Below is a small trained network, with its code and all its weights. Each question gives an input and a class and asks what happens when units are switched off, that is, made to give their printed mean instead of their output.

import numpy as np


def w(rows, s, z=0):
    codes = np.array(rows[::2]) - 128.0
    scale = np.full(codes.shape[1], s)
    scale[-1] = z or s
    return codes * scale


def f(y):
    return np.maximum(y, 0)


def log_softmax(a):
    a = a - a.max(-1, keepdims=True)
    return a - np.log(np.exp(a).sum(-1, keepdims=True))


def net(x, mask):
    res = np.array(x, float).reshape(1, 5) / 4 @ E
    y = f(res @ A[0][:, :-1].T + A[0][:, -1])
    res = res + np.where(mask, y, B[0][:, -1]) @ B[0][:, :-1]
    return log_softmax(res[-1] @ U[:, :-1].T + U[:, -1])


A, B = {}, {}
E = w([
[97,128,228,142,84,218],'x0',
[44,89,133,105,87,8],'x1',
[127,131,130,129,130,125],'x2',
[54,138,82,195,159,194],'x3',
[138,220,108,177,52,105],'x4',
],0.013)
A[0] = w([
[168,153,94,109,167,178,105],'N0',
[160,97,35,130,154,101,70],'N1',
[88,88,190,152,90,168,100],'N2',
[207,124,184,53,103,99,83],'N3',
[223,132,104,126,167,199,101],'N4',
[145,156,41,116,167,96,124],'N5',
[109,69,146,85,180,126,85],'N6',
[161,128,36,123,171,93,96],'N7',
[193,93,150,54,104,110,2],'N8',
[114,113,144,96,104,96,117],'N9',
[107,76,151,111,213,131,63],'N10',
[19,122,67,179,173,170,71],'N11',
[73,149,173,142,152,152,105],'N12',
[172,146,138,139,196,157,133],'N13',
[65,170,114,179,180,135,46],'N14',
[125,55,137,113,186,157,61],'N15',
[139,112,67,129,183,82,106],'N16',
[152,180,128,142,199,154,111],'N17',
[105,64,143,87,183,151,77],'N18',
[63,122,99,156,164,169,49],'N19',
[165,160,126,196,38,109,92],'N20',
[58,63,128,97,87,87,148],'N21',
[65,140,128,126,138,114,114],'N22',
[97,46,145,86,215,153,96],'N23',
[108,207,75,166,71,125,82],'N24',
[95,157,164,150,96,149,127],'N25',
[62,115,87,171,156,153,68],'N26',
[128,157,240,100,113,127,113],'N27',
[104,97,236,171,106,163,103],'N28',
[5,133,94,76,117,109,115],'N29',
[48,81,144,133,106,64,153],'N30',
],0.013,0.0038)
B[0] = w([
[123,170,170,134,96,181,190],'N0',
[98,82,137,226,170,108,201],'N1',
[108,64,184,209,202,134,209],'N2',
[253,74,75,46,92,109,199],'N3',
[132,216,198,182,72,181,218],'N4',
[71,46,161,165,177,129,210],'N5',
[77,148,136,89,108,100,200],'N6',
[119,71,173,197,166,99,213],'N7',
[186,105,95,101,107,127,181],'N8',
[155,149,151,132,55,140,180],'N9',
[35,169,74,100,171,70,201],'N10',
[229,86,85,76,78,74,253],'N11',
[142,75,116,149,161,108,186],'N12',
[158,201,183,168,36,145,186],'N13',
[207,122,68,79,103,115,198],'N14',
[100,160,65,106,163,129,198],'N15',
[119,78,174,189,178,180,204],'N16',
[142,147,177,164,70,143,187],'N17',
[96,172,81,88,185,100,204],'N18',
[232,102,84,118,121,102,204],'N19',
[26,170,62,14,221,59,211],'N20',
[153,189,151,163,90,202,244],'N21',
[145,128,149,119,33,170,179],'N22',
[87,197,58,78,206,97,234],'N23',
[23,150,62,42,185,116,225],'N24',
[85,81,110,127,159,137,187],'N25',
[230,86,95,70,78,101,207],'N26',
[130,60,128,166,168,120,190],'N27',
[98,73,182,204,192,109,220],'N28',
[164,192,181,164,54,216,235],'N29',
[105,189,230,156,48,169,254],'N30',
],0.008,0.015)
U = w([
[142,235,169,156,54,175,209],'0',
[109,22,146,189,177,128,54],'1',
[60,209,74,32,168,109,223],'2',
[249,68,96,47,82,116,1],'3',
],0.015,0.00058)

Each question gives the input, the list of numbers given to net, and the class t.
The units are the neurons (one row each of A and B). Each row of codes is followed by its name. A weight is (code - 128) times the scale printed after its matrix; where a second scale follows, it is the last column's (A, B and U).
mask holds one flag per neuron, in row order. A switched-off neuron (its flag False) gives its mean, the last column of its row in B, instead of its output. The means were averaged over made-up inputs and are rounded, as every weight is.
A unit's drop is (log p(t) with every unit on - log p(t) with that unit switched off) / (log p(t) with every unit on - log p(t) with every unit switched off).
The circuit of an input: a set's keep is (log p(t) with only the set's units on - log p(t) with every unit switched off) / (log p(t) with every unit on - log p(t) with every unit switched off). Starting from the 12 units with the biggest drops (on a tie, the unit counted first), units are removed one at a time, each time the one whose removal leaves the highest keep (on an exact tie, the one counted first), for as long as the keep stays at least 0.8.
circuit, biggest first: the units of the circuit, biggest drop first
most important unit: the unit with the biggest drop
top k neurons: the k neurons with the biggest drops, biggest first
drop of u: that unit's drop, to one decimal
input [-4,7,-4,-2,6], class 0: most important unit -> N30
input [7,3,5,7,-2], class 1: top 4 neurons -> [N2 N28 N3 N25]
input [-3,-6,-8,6,-3], class 0: top 3 neurons -> [N4 N13 N0]
input [1,-6,-4,7,7], class 2: top 2 neurons -> [N24 N20]
input [-6,0,5,6,-2], class 1: top 3 neurons -> [N1 N5 N7]
input [-2,-2,-1,-7,-7], class 2: top 3 neurons -> [N23 N10 N11]
input [-7,2,-5,8,-7], class 3: top 4 neurons -> [N11 N26 N19 N14]
input [7,-1,-3,-7,-8], class 2: top 4 neurons -> [N23 N18 N10 N15]
input [0,-1,-6,8,8], class 2: top 3 neurons -> [N24 N20 N3]
input [8,-6,8,8,8], class 1: top 2 neurons -> [N28 N2]
input [8,-7,-8,2,0], class 1: top 4 neurons -> [N28 N2 N30 N29]
input [-7,7,3,8,5], class 3: top 4 neurons -> [N11 N26 N14 N4]
input [0,1,3,5,4], class 3: top 2 neurons -> [N23 N11]
input [-1,-3,0,1,-4], class 2: top 2 neurons -> [N30 N29]
input [-6,-3,2,-5,-6], class 1: circuit, biggest first -> [N1]
input [-8,-7,8,-1,-5], class 1: top 3 neurons -> [N5 N7 N1]
input [-5,-4,-3,7,8], class 2: top 2 neurons -> [N24 N20]
input [-5,5,4,-4,-4], class 0: drop of N28 -> 0.2
input [1,1,-1,8,-4], class 3: drop of N13 -> 0.0
input [0,5,5,-4,7], class 2: circuit, biggest first -> [N20]
input [0,-1,-2,-8,5], class 3: drop of N3 -> 0.5
input [-5,7,7,0,6], class 0: drop of N30 -> 0.1
